How the items are linked:
!: w695->w367, w870->w66, w700->w164, w542->w298, w680->w821, w2->w673, w812->w475, w384->w25, w917->w542, w646->w697, w929->w454, w795->w420, w27->w266, w442->w369, w969->w315, w185->w976, w144->w991, w386->w214, w315->w929, w344->w439, w109->w795, w413->w512, w666->w870, w565->w229, w673->w329, w417->w704, w125->w433, w724->w413, w276->w520, w395->w612, w976->w280, w520->w957, w164->w106, w292->w277, w768->w645, w961->w941, w437->w776, w220->w700, w577->w133, w55->w459, w664->w695, w874->w812, w369->w188, w704->w874, w420->w551, w29->w717, w689->w144, w289->w887, w158->w708, w742->w823, w214->w742, w927->w182, w297->w3, w221->w917, w439->w437, w57->w633, w230->w221, w819->w954, w975->w230, w340->w53, w708->w744, w304->w680, w941->w753, w802->w320, w188->w538, w782->w2, w53->w296, w633->w386, w717->w770, w453->w458, w513->w419, w571->w297, w320->w185, w106->w417, w538->w666, w525->w782, w676->w572, w277->w571, w935->w577, w298->w449, w991->w539, w486->w927, w539->w114, w572->w565, w547->w660, w169->w547, w105->w340, w454->w27, w433->w288, w887->w216, w182->w74, w649->w486, w137->w152, w117->w344, w114->w55, w856->w724, w113->w802, w753->w513, w776->w289, w225->w117, w216->w343, w512->w220, w280->w218, w449->w819, w266->w29, w770->w664, w313->w170, w288->w860, w392->w649, w218->w646, w419->w292, w367->w725, w361->w679, w829->w935, w660->w525, w229->w975, w475->w453, w860->w395, w551->w113, w329->w768, w343->w361, w748->w304, w459->w105, w701->w57, w411->w969, w170->w411, w18->w856, w66->w748, w612->w169, w645->w961, w25->w676, w296->w109, w825->w276, w152->w125, w823->w829, w3->w18, w133->w225, w821->w313, w697->w384, w725->w689, w957->w442, w679->w137, w744->w701, w74->w158, w954->w392, w458->w825
%: w695->w664, w870->w666, w700->w220, w542->w917, w680->w304, w2->w782, w812->w874, w384->w697, w917->w221, w646->w218, w929->w315, w795->w109, w27->w454, w442->w957, w969->w411, w185->w320, w144->w689, w386->w633, w315->w969, w344->w117, w109->w296, w413->w724, w666->w538, w565->w572, w673->w2, w417->w106, w125->w152, w724->w856, w276->w825, w395->w860, w976->w185, w520->w276, w164->w700, w292->w419, w768->w329, w961->w645, w437->w439, w220->w512, w577->w935, w55->w114, w664->w770, w874->w704, w369->w442, w704->w417, w420->w795, w29->w266, w689->w725, w289->w776, w158->w74, w742->w214, w214->w386, w927->w486, w297->w571, w221->w230, w439->w344, w57->w701, w230->w975, w819->w449, w975->w229, w340->w105, w708->w158, w304->w748, w941->w961, w802->w113, w188->w369, w782->w525, w53->w340, w633->w57, w717->w29, w453->w475, w513->w753, w571->w277, w320->w802, w106->w164, w538->w188, w525->w660, w676->w25, w277->w292, w935->w829, w298->w542, w991->w144, w486->w649, w539->w991, w572->w676, w547->w169, w169->w612, w105->w459, w454->w929, w433->w125, w887->w289, w182->w927, w649->w392, w137->w679, w117->w225, w114->w539, w856->w18, w113->w551, w753->w941, w776->w437, w225->w133, w216->w887, w512->w413, w280->w976, w449->w298, w266->w27, w770->w717, w313->w821, w288->w433, w392->w954, w218->w280, w419->w513, w367->w695, w361->w343, w829->w823, w660->w547, w229->w565, w475->w812, w860->w288, w551->w420, w329->w673, w343->w216, w748->w66, w459->w55, w701->w744, w411->w170, w170->w313, w18->w3, w66->w870, w612->w395, w645->w768, w25->w384, w296->w53, w825->w458, w152->w137, w823->w742, w3->w297, w133->w577, w821->w680, w697->w646, w725->w367, w957->w520, w679->w361, w744->w708, w74->w182, w954->w819, w458->w453
&: w695->w458, w870->w277, w700->w860, w542->w55, w680->w18, w2->w829, w812->w525, w384->w770, w917->w114, w646->w29, w929->w164, w795->w821, w27->w417, w442->w941, w969->w220, w185->w929, w144->w957, w386->w646, w315->w700, w344->w221, w109->w680, w413->w125, w666->w292, w565->w725, w673->w935, w417->w169, w125->w74, w724->w152, w276->w768, w395->w701, w976->w454, w520->w645, w164->w395, w292->w289, w768->w133, w961->w117, w437->w542, w220->w288, w577->w565, w55->w538, w664->w453, w874->w660, w369->w753, w704->w547, w420->w313, w29->w874, w689->w520, w289->w449, w158->w802, w742->w384, w214->w697, w927->w420, w297->w343, w221->w539, w439->w917, w57->w280, w230->w991, w819->w340, w975->w144, w340->w66, w708->w320, w304->w3, w941->w344, w802->w969, w188->w513, w782->w823, w53->w748, w633->w218, w717->w812, w453->w2, w513->w437, w571->w216, w320->w315, w106->w612, w538->w419, w525->w742, w676->w695, w277->w887, w935->w572, w298->w459, w991->w442, w486->w795, w539->w369, w572->w367, w547->w386, w169->w633, w105->w870, w454->w106, w433->w158, w887->w819, w182->w551, w649->w109, w137->w927, w117->w230, w114->w188, w856->w137, w113->w411, w753->w439, w776->w298, w225->w975, w216->w954, w512->w433, w280->w27, w449->w105, w266->w704, w770->w475, w313->w724, w288->w708, w392->w296, w218->w266, w419->w776, w367->w825, w361->w649, w829->w676, w660->w214, w229->w689, w475->w782, w860->w744, w551->w170, w329->w577, w343->w392, w748->w297, w459->w666, w701->w976, w411->w512, w170->w413, w18->w679, w66->w571, w612->w57, w645->w225, w25->w664, w296->w304, w825->w329, w152->w182, w823->w25, w3->w361, w133->w229, w821->w856, w697->w717, w725->w276, w957->w961, w679->w486, w744->w185, w74->w113, w954->w53, w458->w673

In the rows, 51 stands for zero.

The rows follow the links: the fewer symbols apart two items are, the more alike their rows tend to be.

Each row is also shifted at random along 4 hidden directions that mean nothing.

Some items, each with a row of numbers:
w680	69,59,58,60,51,58,60,58,51,49,54,46,50,48,51,52,57,54,52,50,57,56,62,50,51,51,52,53,51,51,53,47,47,67,51,52,52,52,57,50,51,56,44,47,51,49,43,61,50,55,55,57,60,47,57,57,47,59,46,53,52
w313	49,56,51,55,55,46,56,50,47,59,47,45,44,50,47,56,55,58,51,63,52,56,52,49,51,54,54,45,52,46,52,55,53,48,53,42,51,56,40,50,51,44,44,49,52,61,53,46,50,48,46,58,52,53,49,57,52,45,49,64,50
w458	37,42,50,52,48,39,42,51,66,49,65,50,53,61,54,44,42,45,52,44,40,45,43,53,57,55,53,54,53,57,45,54,63,42,50,54,57,44,37,47,50,63,60,57,61,37,63,59,57,54,42,39,55,43,56,41,48,50,55,55,45
w929	22,50,52,43,48,56,48,45,52,62,47,58,51,52,49,45,43,46,52,53,54,46,50,50,49,57,53,48,59,41,52,43,57,54,52,59,48,52,61,55,54,51,55,48,40,54,54,49,58,52,56,56,47,47,46,51,47,42,54,41,55
w819	45,55,50,53,52,49,47,55,50,51,50,50,54,54,49,49,52,56,47,49,52,51,47,49,54,58,51,51,52,49,45,51,61,49,56,50,55,49,52,54,52,58,42,52,47,53,52,50,49,52,41,53,57,46,51,54,52,54,54,53,57
w954	76,52,54,50,53,51,53,56,54,46,51,45,52,54,48,51,52,51,51,51,50,52,52,49,54,58,55,45,53,46,48,49,54,54,60,53,54,49,47,52,57,54,39,53,48,54,49,49,52,50,47,57,55,48,51,56,52,57,52,57,56
w821	64,55,59,53,49,51,52,48,52,57,53,47,50,54,48,50,51,55,50,62,55,49,58,48,47,58,56,52,55,43,53,47,57,63,51,54,55,50,54,53,50,58,42,45,46,49,50,51,60,56,54,60,52,39,47,56,49,53,53,53,55
w114	77,45,52,48,52,48,49,57,57,38,56,43,53,53,51,52,47,45,51,51,46,52,49,52,52,54,58,53,51,48,50,54,55,49,56,51,55,45,44,51,55,57,44,53,52,44,51,50,53,53,43,49,53,48,57,47,55,57,55,57,49
w870	56,58,50,59,54,49,50,56,48,50,50,49,51,51,49,53,56,61,48,54,52,55,51,49,52,53,50,54,48,54,48,53,58,51,49,44,53,51,51,52,49,56,40,50,52,52,51,52,47,51,42,53,58,47,54,56,53,55,51,57,52
w289	23,58,48,52,52,55,44,51,40,54,46,57,55,49,51,54,56,60,41,52,59,51,49,52,46,50,40,58,43,55,48,53,58,45,48,46,50,49,58,58,46,53,47,49,46,53,44,46,41,56,42,51,51,52,47,53,54,51,51,48,58
w700	21,49,54,43,50,48,48,40,44,65,49,54,51,48,48,52,49,50,47,62,56,47,49,52,43,55,52,53,56,43,54,52,54,54,50,53,52,50,53,55,48,47,58,45,44,50,52,44,58,57,56,56,43,48,43,50,51,42,54,47,55
w782	76,44,50,48,48,42,50,38,52,53,52,52,47,55,51,52,48,53,54,68,46,47,54,51,46,46,55,49,47,54,59,55,49,39,42,46,51,56,41,46,45,46,54,48,56,54,55,41,58,47,56,50,37,53,41,47,57,41,53,55,45
w117	75,48,52,53,46,46,44,47,59,47,58,53,54,61,52,45,47,53,52,54,47,45,51,50,52,53,52,56,49,55,51,48,62,47,44,54,55,48,52,50,47,65,47,51,53,43,56,53,56,52,48,47,51,41,49,48,52,54,57,48,51
w689	48,45,47,48,47,58,47,54,59,42,53,56,54,51,54,48,40,43,51,45,49,49,50,52,52,47,51,57,49,52,53,46,56,44,47,55,47,47,57,53,53,61,52,51,50,45,51,54,50,51,45,46,52,51,57,44,52,49,54,44,43
w304	49,53,58,48,48,61,51,58,55,46,53,48,55,54,52,45,49,45,48,40,56,49,58,51,53,57,49,50,50,49,49,43,53,58,60,62,51,45,54,57,57,61,47,50,44,46,41,59,49,59,51,54,56,49,53,51,44,56,48,52,55
w329	47,40,48,41,49,46,43,49,56,47,57,51,56,53,52,49,41,41,50,50,45,46,42,54,49,55,56,56,56,47,50,54,58,48,52,56,55,44,50,52,51,56,57,54,49,39,59,47,58,54,48,46,48,46,52,42,55,51,59,45,52
w158	56,60,54,62,56,56,66,58,46,52,48,47,46,44,52,58,65,57,54,44,56,60,59,52,55,44,47,47,51,56,50,52,33,66,53,47,48,58,51,46,52,39,54,53,57,56,44,61,43,49,61,53,59,61,58,58,46,57,39,55,50
w230	40,55,43,60,54,48,47,54,48,48,51,55,52,50,53,54,55,60,48,47,49,53,45,51,53,46,44,55,43,63,47,57,54,41,45,42,51,51,51,49,47,51,50,55,58,52,53,52,40,48,40,43,56,54,55,52,54,53,50,52,48
w343	69,54,57,48,51,60,55,59,51,44,48,49,54,51,50,49,54,47,51,42,54,53,56,50,55,55,51,46,51,47,49,44,48,59,61,59,50,49,57,54,58,54,43,52,44,53,42,54,50,53,55,57,54,52,52,55,48,60,48,49,58
w417	44,51,53,46,50,52,50,41,43,59,46,58,50,52,51,49,58,54,52,50,53,47,52,50,49,49,42,45,50,54,50,50,41,51,51,56,50,57,56,51,47,39,61,53,50,57,49,47,52,48,67,50,41,59,40,53,49,48,47,42,58
w829	56,49,48,54,50,46,48,48,51,51,54,56,51,53,53,49,54,55,54,48,46,49,48,50,53,46,46,51,48,61,50,53,48,46,45,49,51,54,51,47,46,48,58,54,58,50,56,52,51,46,56,44,48,52,49,50,51,51,50,47,50
w542	59,48,51,46,50,58,49,56,53,40,51,50,55,51,53,50,46,44,47,46,53,51,52,53,50,52,52,55,47,49,52,50,53,49,54,56,50,45,54,56,54,58,46,51,46,45,44,52,49,55,45,51,52,51,55,48,53,55,53,51,51
w229	64,41,48,50,48,49,50,53,63,41,59,47,51,53,54,51,38,41,53,54,45,51,51,54,51,47,60,57,48,53,56,54,57,40,45,48,51,46,40,49,53,61,52,50,57,42,53,53,53,51,40,46,51,49,59,41,55,47,55,58,37
w182	67,57,53,50,55,51,57,49,43,57,42,49,46,49,47,54,59,58,53,59,54,54,54,48,51,54,52,41,53,46,53,50,45,53,56,49,50,60,50,51,53,39,43,49,47,65,49,42,51,46,59,60,46,56,43,60,52,49,49,55,58
w744	33,52,50,51,52,51,55,48,47,61,48,52,48,46,48,54,50,52,52,58,54,53,52,50,50,51,54,50,57,45,54,52,49,56,49,48,49,56,52,51,51,45,54,48,48,56,54,49,55,50,55,56,50,52,51,54,50,44,51,50,49
w395	30,54,50,50,50,58,54,53,56,59,46,58,49,51,49,45,45,46,56,46,51,52,52,49,56,52,52,45,58,46,51,42,52,54,53,56,45,56,60,51,56,50,53,51,46,58,55,56,51,45,55,54,54,52,52,54,45,44,51,43,50
w433	59,53,61,50,48,54,55,49,52,54,53,48,51,54,51,46,56,49,53,49,55,48,59,51,52,54,50,46,53,50,51,47,44,63,55,59,52,52,51,51,52,50,54,49,49,48,45,57,56,55,63,56,50,50,48,54,44,54,45,52,55
w520	45,48,44,49,51,55,48,50,49,46,48,56,52,47,54,53,46,51,49,51,52,52,49,53,48,43,48,57,43,56,55,53,51,39,44,46,46,50,54,52,48,51,52,51,53,51,48,48,44,50,45,46,47,58,53,46,57,47,52,48,45
w547	42,46,53,54,50,44,53,52,60,53,62,47,50,53,52,50,49,46,56,46,45,50,49,53,55,52,55,52,57,52,50,54,49,56,49,53,55,49,43,45,50,52,63,54,58,43,59,60,57,53,54,46,55,47,57,46,46,51,49,53,46
w55	81,52,50,53,54,56,56,56,46,40,48,47,51,44,52,58,55,53,49,53,55,57,56,53,48,45,50,55,45,53,55,54,44,53,51,46,48,51,53,52,51,49,43,49,52,52,42,49,44,51,50,53,50,56,55,52,56,58,48,54,50
w486	35,53,57,50,48,51,49,48,50,58,53,50,52,55,49,49,49,54,45,60,56,48,55,51,46,57,52,55,51,45,52,49,60,55,51,53,55,46,49,55,49,59,48,45,46,47,47,51,56,61,47,57,52,43,48,51,49,49,53,55,55
w633	79,43,62,46,44,42,49,40,62,55,63,46,50,63,52,43,47,46,56,57,44,40,56,50,50,56,57,48,55,50,53,49,52,56,50,62,58,50,41,47,48,55,58,50,54,42,56,54,69,55,65,51,43,42,42,46,47,49,53,53,52
w724	44,55,52,57,54,46,55,54,54,57,51,43,44,53,50,54,52,55,52,58,49,56,51,49,56,55,58,45,53,49,50,55,55,46,55,41,51,54,33,49,56,50,44,50,55,58,54,52,50,49,41,56,56,52,53,55,49,45,50,69,46
w776	67,54,50,57,53,57,55,56,48,42,50,49,51,47,53,56,54,55,48,52,56,56,57,52,48,45,49,57,43,55,54,53,48,51,48,45,49,50,52,52,48,54,44,48,53,50,42,51,43,53,46,51,53,54,56,52,54,55,47,56,47
w753	61,49,43,48,59,41,49,50,36,47,46,47,51,42,50,63,61,58,46,59,50,57,43,53,47,48,48,53,46,53,49,65,46,42,53,37,54,52,45,51,47,36,47,54,55,56,51,35,43,48,44,49,45,61,49,52,63,56,52,57,56
w188	46,48,46,45,55,54,48,56,44,43,47,51,55,46,52,56,52,47,46,46,52,54,46,54,50,50,48,53,47,50,49,56,50,44,56,48,50,47,52,55,53,48,48,53,49,52,46,45,43,53,43,48,51,58,54,49,58,55,52,51,54
w344	59,55,43,62,58,46,52,61,49,43,52,48,51,47,51,57,58,58,53,44,46,59,44,51,58,47,48,54,49,59,45,59,50,48,49,38,52,53,48,47,51,49,46,57,61,54,56,54,41,43,40,44,61,55,61,55,55,59,50,56,47
w612	45,55,51,53,50,56,56,51,54,55,47,56,47,52,52,47,52,50,56,43,50,51,54,49,57,49,47,42,53,54,50,45,44,50,51,55,44,58,54,48,55,46,56,53,52,59,53,56,50,44,61,51,52,57,49,54,45,46,47,46,50
w551	50,51,56,43,51,47,50,42,45,60,46,48,47,55,47,51,54,54,49,63,53,48,53,49,46,57,52,42,51,45,53,53,52,44,58,51,52,53,39,54,53,44,48,48,46,60,48,39,54,52,54,59,40,56,37,54,53,43,52,59,58
w976	40,54,49,54,53,54,58,52,53,57,47,53,44,49,50,50,51,51,56,50,50,54,53,50,56,48,52,43,54,51,53,49,46,47,51,48,45,58,49,47,55,44,54,52,54,61,55,54,49,43,54,53,52,57,51,54,48,42,48,52,45
w704	52,48,55,49,50,45,51,45,51,57,56,50,51,51,51,50,54,50,54,52,49,48,50,53,49,51,51,50,56,52,51,53,45,58,49,55,54,52,50,48,47,46,61,52,54,46,55,52,58,52,63,48,46,50,48,48,48,52,51,47,53
w577	67,46,45,44,54,52,50,49,42,47,46,55,55,41,50,57,54,50,52,51,51,53,45,53,47,46,51,54,55,49,53,55,43,57,49,50,50,52,67,51,49,40,54,52,48,52,53,42,52,47,59,48,45,54,51,51,58,57,54,37,56
w420	28,50,54,54,51,42,50,53,63,57,58,40,46,59,50,49,43,50,49,61,46,50,50,51,53,61,61,49,53,46,50,54,67,41,55,45,55,47,26,50,54,61,47,49,55,50,57,54,56,56,33,56,57,44,53,48,48,41,55,74,44
w105	29,59,50,50,50,57,43,51,43,53,46,60,57,52,49,48,53,58,43,47,58,49,48,48,48,55,42,55,48,51,46,46,61,51,52,54,51,48,67,59,48,59,44,49,41,52,47,48,46,55,46,52,53,46,46,55,51,55,55,40,61
w2	57,46,50,57,48,39,49,48,63,50,62,49,48,58,54,49,48,52,55,53,42,48,49,52,55,48,52,52,47,61,50,55,54,39,44,47,53,51,34,43,47,55,58,55,66,47,59,56,53,49,46,42,52,49,53,45,51,46,52,60,41
w413	57,57,56,53,52,56,59,58,56,51,48,48,47,54,49,47,53,50,55,43,52,53,55,49,59,54,51,40,54,50,49,45,46,56,60,56,48,54,49,50,59,50,47,52,49,58,49,58,49,48,56,56,57,55,52,58,44,52,46,55,52
w676	51,49,45,51,52,40,46,42,41,55,50,55,50,49,52,56,59,59,50,56,48,49,45,51,47,45,44,53,46,60,50,60,45,41,44,44,53,55,47,48,42,39,59,53,59,54,55,41,48,48,55,44,41,58,43,49,57,49,51,49,53
w649	36,55,56,61,51,54,58,63,62,46,59,41,49,53,54,51,48,48,49,44,52,56,58,53,56,52,54,54,47,55,48,52,54,52,54,49,52,45,36,50,55,63,49,51,57,44,44,67,46,59,39,51,66,50,64,49,45,53,46,68,42
w113	36,48,61,41,45,49,46,45,56,56,54,48,51,61,51,42,46,46,47,51,52,41,54,51,49,61,51,45,50,47,50,48,56,46,59,62,54,46,38,55,54,57,55,50,46,48,47,50,58,60,54,55,44,50,40,47,46,44,51,57,57

Where do the symbols, taken in turn from left to right, take each start?
Answers are names.
54,61,48,58,53,60,53,54,41,47,45,56,54,45,51,55,59,60,46,49,59,56,55,51,49,45,43,56,43,56,51,50,48,55,47,46,48,53,66,54,47,51,44,49,48,55,42,52,40,52,49,52,55,53,53,57,53,58,47,46,54
% & ! % %: w513
11,52,56,44,50,53,49,48,47,58,48,52,52,54,52,47,54,49,45,45,56,47,51,52,50,54,44,46,47,52,48,52,49,45,59,57,50,49,43,56,53,46,59,52,47,53,44,51,46,58,53,53,48,59,43,49,46,45,47,55,58
! & % & !: w288
28,54,54,53,51,61,54,66,60,42,54,46,52,54,53,46,47,43,48,31,52,53,53,52,60,55,49,49,49,52,44,45,55,51,63,57,48,44,46,55,61,62,48,55,49,48,44,65,42,56,40,50,64,52,62,50,44,55,47,58,50
% & ! % %: w340
59,49,47,56,52,48,50,57,57,45,58,53,54,52,54,49,52,50,57,38,44,52,45,51,58,49,49,52,56,56,46,50,49,57,48,53,52,51,58,46,50,53,57,58,57,45,60,60,51,46,54,42,58,47,59,50,48,59,51,42,50
& ! !: w133
72,54,61,49,49,55,56,48,47,54,48,49,50,51,50,49,59,52,53,51,56,50,60,50,50,52,49,44,52,49,53,46,39,64,56,60,52,54,56,51,52,45,52,49,47,54,43,52,54,53,69,58,46,53,43,56,46,56,46,48,60
& & & &: w969
59,45,47,49,54,41,48,48,46,49,53,51,53,47,52,56,54,52,53,52,47,52,42,53,49,48,50,54,53,53,49,59,47,50,48,46,55,51,50,49,46,43,57,55,56,48,58,44,52,48,53,45,47,53,51,48,56,55,53,47,52
% & ! !: w725
44,58,53,59,54,52,56,56,51,57,50,49,48,50,47,52,53,57,52,55,54,56,53,49,53,54,54,50,54,47,50,49,55,57,52,46,51,54,51,51,53,54,44,48,49,56,52,55,51,50,46,57,59,47,54,57,48,51,50,57,50
! % %: w679
51,42,47,46,51,43,46,53,56,46,58,49,54,50,52,52,46,44,52,49,44,49,42,53,51,51,55,55,56,49,49,56,54,49,50,51,55,46,49,49,51,53,56,55,55,41,59,50,56,51,47,44,51,47,56,45,54,53,56,49,49
! % %: w458
-3,51,40,53,51,58,45,57,54,46,49,60,54,48,57,49,43,48,45,36,51,53,45,54,54,43,43,58,42,61,48,53,57,31,47,47,42,46,52,55,52,57,58,55,53,50,49,57,34,51,33,41,57,59,60,44,52,44,51,48,41
! ! % & &: w230
44,48,49,48,51,58,49,62,58,38,53,49,56,51,54,49,43,41,48,36,50,52,48,53,56,53,52,54,50,49,47,49,56,49,58,56,49,42,54,55,59,62,47,55,48,45,47,57,46,55,40,47,58,51,61,46,50,57,53,50,49
& % ! &: w542
57,48,55,43,50,40,47,34,40,61,51,51,49,52,51,54,59,56,51,65,51,46,51,52,42,50,47,49,50,53,54,59,42,50,48,52,56,55,44,49,41,36,63,49,54,51,51,38,57,53,67,51,34,56,35,49,54,47,50,51,58
% & & % &: w612
52,53,51,45,53,50,45,50,44,52,45,51,53,53,48,52,55,55,46,54,53,50,47,50,50,59,49,47,51,46,47,53,57,47,59,52,54,49,51,57,52,50,42,51,43,57,50,41,50,52,47,56,48,51,43,55,55,54,55,52,62
% ! % &: w887
74,48,47,47,57,46,50,51,41,44,47,46,52,45,50,60,58,54,48,57,51,55,46,52,47,49,52,53,48,50,52,60,47,47,54,43,54,50,48,53,50,41,46,52,52,54,49,37,48,50,47,51,45,58,50,51,61,57,53,55,56
% ! %: w221
47,54,51,53,54,52,51,61,55,45,51,47,51,54,51,49,51,49,49,42,49,54,48,50,58,58,52,47,52,48,44,49,59,49,61,51,52,48,46,53,59,57,42,55,49,52,51,54,47,51,40,52,61,49,56,54,49,56,52,58,54
% ! %: w887
52,59,52,56,54,52,56,52,45,58,46,50,47,47,47,55,56,58,51,58,55,56,53,49,52,54,53,48,54,45,52,50,51,57,52,46,51,56,54,52,51,47,42,47,47,60,50,49,51,48,51,60,54,49,50,60,50,51,50,54,54
& & % &: w856
40,58,47,55,57,52,50,58,44,50,44,51,52,48,48,55,58,58,47,46,53,56,45,49,55,54,46,48,50,51,44,54,54,49,58,45,50,51,53,55,53,48,42,54,48,59,49,47,42,48,42,52,57,55,53,57,53,55,50,53,57
% & ! % %: w292
64,57,54,64,57,50,66,55,47,55,53,42,44,42,50,62,62,57,56,56,54,61,58,52,51,44,54,51,53,53,54,57,36,67,48,41,52,58,46,44,48,40,54,49,62,54,49,59,49,50,58,55,58,55,59,57,50,54,42,60,45
% % & !: w158
